Below are the code and all the weights of a small trained network. Each question names an input and a target symbol and asks about switching units off, where a switched-off unit gives its printed mean instead of its output.

import numpy as np


def w(rows, s, z=0):
    codes = np.array(rows[::2]) - 128.0
    scale = np.full(codes.shape[1], s)
    scale[-1] = z or s
    return codes * scale


def f(y):
    return y / 2 * (1 + np.tanh(0.7978845608 * (y + 0.044715 * y**3)))


def softmax(a):
    e = np.exp(a - a.max(-1, keepdims=True))
    return e / e.sum(-1, keepdims=True)


def log_softmax(a):
    a = a - a.max(-1, keepdims=True)
    return a - np.log(np.exp(a).sum(-1, keepdims=True))


def net(x, mask):
    ids = ['αγδεηθλμτω'.index(c) for c in x.split()]
    T = len(ids)
    res = E[ids] + P[:T]
    u = 0
    for l in range(3):
        q, k, v = (res @ M[l].T for M in (Q, K, V))
        z = softmax(np.where(np.tri(T) > 0, q @ k.T / 2**0.5, -1e9)) @ v
        res = res + np.where(mask[u], z, O[l][:, -1]) @ O[l][:, :-1]
        u += 1
        y = f(res @ A[l][:, :-1].T + A[l][:, -1])
        res = res + np.where(mask[u : u + 4], y, B[l][:, -1]) @ B[l][:, :-1]
        u += 4
    return log_softmax(res[-1] @ U[:, :-1].T + U[:, -1])


Q, K, V, O, A, B = {}, {}, {}, {}, {}, {}
E = w([
[98,180,113,162,116,163,149,130,98,8,157,88],'α',
[160,74,146,63,99,165,140,151,143,133,143,131],'γ',
[134,117,110,190,164,153,137,65,231,128,60,144],'δ',
[69,201,122,139,171,91,139,170,127,146,82,62],'ε',
[69,124,118,146,141,190,70,125,77,163,108,106],'η',
[49,114,169,184,178,168,115,185,194,99,180,98],'θ',
[130,199,159,85,205,63,54,93,111,154,180,194],'λ',
[139,140,129,159,52,54,88,80,114,166,128,53],'μ',
[95,143,73,154,133,134,106,170,132,147,165,161],'τ',
[127,133,136,186,101,134,237,96,50,210,180,136],'ω',
],0.012)
P = w([
[64,86,80,238,121,105,177,219,191,96,112,135],'0',
[94,67,38,198,170,145,173,108,128,87,155,84],'1',
[90,89,59,191,169,146,190,91,105,70,138,118],'2',
[99,111,76,169,168,153,166,116,116,92,144,110],'3',
[93,131,87,164,164,153,150,120,115,114,162,111],'4',
[79,167,106,158,137,154,148,114,119,112,158,125],'5',
[94,174,114,142,137,153,139,100,129,125,165,115],'6',
[62,188,133,143,126,157,128,94,121,142,151,138],'7',
[80,197,135,116,126,161,131,103,124,160,171,102],'8',
[81,220,145,117,117,155,124,102,126,176,158,126],'9',
[129,217,136,114,137,189,117,80,123,205,186,88],'10',
[129,238,164,128,129,172,104,74,117,187,185,112],'11',
[129,252,169,96,127,161,123,76,122,211,175,113],'12',
[106,232,171,106,115,175,148,97,143,218,188,125],'13',
],0.0045)
Q[0] = w([
[112,126,191,160,177,99,185,89,73,141,168,143],'0.h1',
[253,59,147,9,62,98,77,173,147,97,55,173],'0.h1',
],0.0067)
K[0] = w([
[125,206,135,46,179,107,57,107,149,79,121,160],'0.h1',
[21,22,44,237,49,160,175,254,185,51,53,18],'0.h1',
],0.0061)
V[0] = w([
[128,204,168,82,241,44,2,97,151,111,161,209],'0.h1',
[123,29,71,125,81,205,52,205,253,22,11,85],'0.h1',
],0.0051)
O[0] = w([
[113,182,128,150,195,103,59,185,65,150,91,254,144],'0.h1',
[250,80,148,169,134,132,176,212,106,134,93,95,1],'0.h1',
],0.0064,0.0075)
A[0] = w([
[212,51,83,128,23,117,149,49,179,16,88,82,116],'0.n1',
[174,2,219,59,57,187,199,105,128,130,189,109,133],'0.n2',
[142,122,78,238,121,128,152,84,92,125,116,154,113],'0.n3',
[164,153,146,122,31,51,120,52,62,198,126,49,252],'0.n4',
],0.0056,0.0016)
B[0] = w([
[164,174,93,85,31,101,47,253,198,78,155,114,165],'0.n1',
[131,218,183,2,147,184,197,188,156,154,98,142,184],'0.n2',
[149,41,73,196,59,73,157,177,148,124,114,145,173],'0.n3',
[57,141,220,187,119,82,117,184,120,214,208,90,253],'0.n4',
],0.0058,0.0034)
Q[1] = w([
[231,16,111,129,33,85,254,110,93,99,100,88],'1.h1',
[188,105,36,47,120,37,76,139,49,83,45,148],'1.h1',
],0.0053)
K[1] = w([
[103,87,46,123,121,197,133,156,167,26,52,94],'1.h1',
[174,47,156,248,65,95,197,255,127,132,54,54],'1.h1',
],0.0064)
V[1] = w([
[79,118,214,143,158,95,35,116,177,59,139,56],'1.h1',
[140,187,99,93,209,2,134,138,210,82,154,194],'1.h1',
],0.0055)
O[1] = w([
[175,106,254,193,184,82,87,158,76,50,131,47,247],'1.h1',
[186,198,149,122,211,123,147,122,165,122,172,206,216],'1.h1',
],0.0075,0.0015)
A[1] = w([
[141,42,31,180,36,129,172,71,102,202,129,150,127],'1.n1',
[163,42,67,120,86,132,2,49,184,28,25,87,63],'1.n2',
[159,229,167,86,138,28,72,141,29,150,128,141,213],'1.n3',
[47,176,13,227,102,61,85,61,111,169,106,136,252],'1.n4',
],0.0054,0.0032)
B[1] = w([
[63,167,151,81,116,124,84,142,82,255,194,139,152],'1.n1',
[90,159,47,227,47,151,103,196,152,178,64,177,135],'1.n2',
[128,34,139,147,107,197,170,137,208,79,143,139,202],'1.n3',
[128,94,66,72,188,94,152,114,124,96,174,73,245],'1.n4',
],0.0071,0.011)
Q[2] = w([
[168,58,86,60,120,158,32,167,254,63,34,179],'2.h1',
[164,166,125,176,82,132,153,78,56,236,105,198],'2.h1',
],0.0048)
K[2] = w([
[243,108,170,245,120,132,254,243,68,213,91,145],'2.h1',
[27,104,17,65,71,144,149,179,228,109,56,14],'2.h1',
],0.0042)
V[2] = w([
[161,95,198,210,135,196,166,179,77,123,116,170],'2.h1',
[139,254,101,156,132,52,180,179,83,131,62,37],'2.h1',
],0.0051)
O[2] = w([
[25,156,139,60,90,161,89,53,204,102,186,134,2],'2.h1',
[104,255,89,137,112,45,163,121,66,137,115,16,74],'2.h1',
],0.0051,0.004)
A[2] = w([
[190,98,142,174,144,8,93,227,7,199,96,81,83],'2.n1',
[219,64,86,119,177,178,233,108,204,181,114,253,3],'2.n2',
[41,238,123,43,70,120,198,79,67,193,101,48,90],'2.n3',
[64,33,152,215,130,229,197,118,8,102,51,88,101],'2.n4',
],0.0044,0.0033)
B[2] = w([
[227,235,95,34,162,27,29,119,95,123,55,174,176],'2.n1',
[104,163,121,95,15,74,37,61,71,80,74,62,209],'2.n2',
[65,175,196,176,95,190,66,79,200,59,58,23,254],'2.n3',
[171,3,179,160,141,165,68,175,34,122,44,92,170],'2.n4',
],0.0057,0.006)
U = w([
[152,134,111,188,100,123,141,109,183,167,63,149,215],'α',
[102,190,137,126,159,131,86,197,130,140,150,165,4],'γ',
[179,179,128,120,214,90,173,64,135,110,57,99,200],'δ',
[142,183,121,160,65,153,135,141,72,43,152,119,24],'ε',
[74,140,144,111,62,137,137,79,140,150,137,119,28],'η',
[119,81,133,115,104,151,63,149,80,145,64,134,151],'θ',
[122,1,166,173,158,138,194,143,159,115,163,108,129],'λ',
[179,149,148,45,115,169,159,150,136,137,118,126,233],'μ',
[150,112,161,110,79,52,66,136,138,123,135,121,74],'τ',
[118,103,32,75,159,96,207,153,54,161,199,149,245],'ω',
],0.0065,0.0031)

Each question gives the input, a string of symbols that net reads in full, and the target symbol t.
The units are the heads (2 rows each of Q, K, V and O) and the neurons (one row each of A and B). Each row of codes is followed by its name. A weight is (code - 128) times the scale printed after its matrix; where a second scale follows, it is the last column's (O, A, B and U).
mask holds one flag per unit, layer by layer, with each layer's heads first. A switched-off unit (its flag False) gives its mean, the last column of its rows in O or B, instead of its output. The means were averaged over made-up inputs and are rounded, as every weight is.
A unit's drop is (log p(t) with every unit on - log p(t) with that unit switched off) / (log p(t) with every unit on - log p(t) with every unit switched off).
The circuit of an input: a set's keep is (log p(t) with only the set's units on - log p(t) with every unit switched off) / (log p(t) with every unit on - log p(t) with every unit switched off). Starting from the 12 units with the biggest drops (on a tie, the unit counted first), units are removed one at a time, each time the one whose removal leaves the highest keep (on an exact tie, the one counted first), for as long as the keep stays at least 0.8.
circuit, biggest first: the units of the circuit, biggest drop first
unit that matters most: the unit with the biggest drop
top k neurons: the k neurons with the biggest drops, biggest first
k most important neurons of layer l: the k neurons of layer l with the biggest drops, biggest first
input η ω μ τ ε θ μ ε γ η θ ω λ ε, target ω: unit that matters most -> 0.n4
input ω ε ω α ω θ ω ω ε ω ε, target η: top 2 neurons -> (2.n3, 0.n3)
input ε δ α θ α α γ, target μ: circuit, biggest first -> (0.h1, 0.n2)
input θ ω ε γ θ γ ε η θ ω ω θ, target η: circuit, biggest first -> (0.h1, 1.h1)
input α η ε α δ α λ ω ω τ ω, target ω: top 2 neurons -> (2.n3, 0.n4)
input γ γ α ω θ ω α ω ε, target η: circuit, biggest first -> (0.h1, 1.h1)
input γ μ μ, target τ: circuit, biggest first -> (0.h1, 2.n1, 0.n4, 0.n1)
input τ α ε ω ω η η ε μ η ω, target θ: 3 most important neurons of layer 2 -> (2.n4, 2.n1, 2.n3)
input η θ μ γ, target μ: circuit, biggest first -> (0.h1, 0.n2)
input ε ε ω ω θ ε ω ε ω, target δ: 2 most important neurons of layer 0 -> (0.n3, 0.n1)
input η ω ω θ η ω η θ λ ε μ μ η, target λ: top 2 neurons -> (1.n3, 0.n4)
input τ ω ω θ ω, target λ: 2 most important neurons of layer 0 -> (0.n3, 0.n4)
input λ τ ε μ ε, target λ: top 4 neurons -> (1.n3, 0.n4, 2.n1, 0.n2)
input η δ ω ε ω, target δ: 2 most important neurons of layer 0 -> (0.n3, 0.n4)
input ω γ ω θ ω ω γ τ μ τ τ, target ω: top 2 neurons -> (0.n2, 2.n3)
input ε μ δ, target α: unit that matters most -> 1.n2
input λ ω δ ε ω θ θ θ τ ω ω θ θ μ, target λ: top 2 neurons -> (1.n3, 0.n4)
input η ε μ, target τ: top 2 neurons -> (2.n1, 0.n4)
input η η μ η η, target θ: top 2 neurons -> (2.n4, 1.n3)
input ω ω ω μ α ε ε, target δ: unit that matters most -> 2.h1
input γ ε γ θ θ τ, target ω: top 3 neurons -> (2.n3, 0.n2, 1.n3)
input ω γ γ δ, target α: top 2 neurons -> (1.n2, 0.n1)
input γ η ε α γ θ ω ε ε ω λ, target ω: top 3 neurons -> (0.n4, 2.n3, 1.n4)
input ε η τ ω, target η: top 3 neurons -> (2.n3, 1.n1, 1.n3)
input ε μ ω λ ε η μ ω η ω ω, target ω: top 2 neurons -> (2.n3, 1.n4)
input μ α θ θ θ ω μ θ μ λ γ ω α, target ω: 2 most important neurons of layer 0 -> (0.n4, 0.n1)
input τ δ α ω ε ω θ λ ω η, target ω: most important neuron of layer 0 -> (0.n4)
input ε α ω θ ε θ ω, target λ: 2 most important neurons of layer 2 -> (2.n2, 2.n4)
input η ω ω δ ε τ ω ω μ ω λ, target ω: 3 most important neurons of layer 0 -> (0.n4, 0.n1, 0.n2)
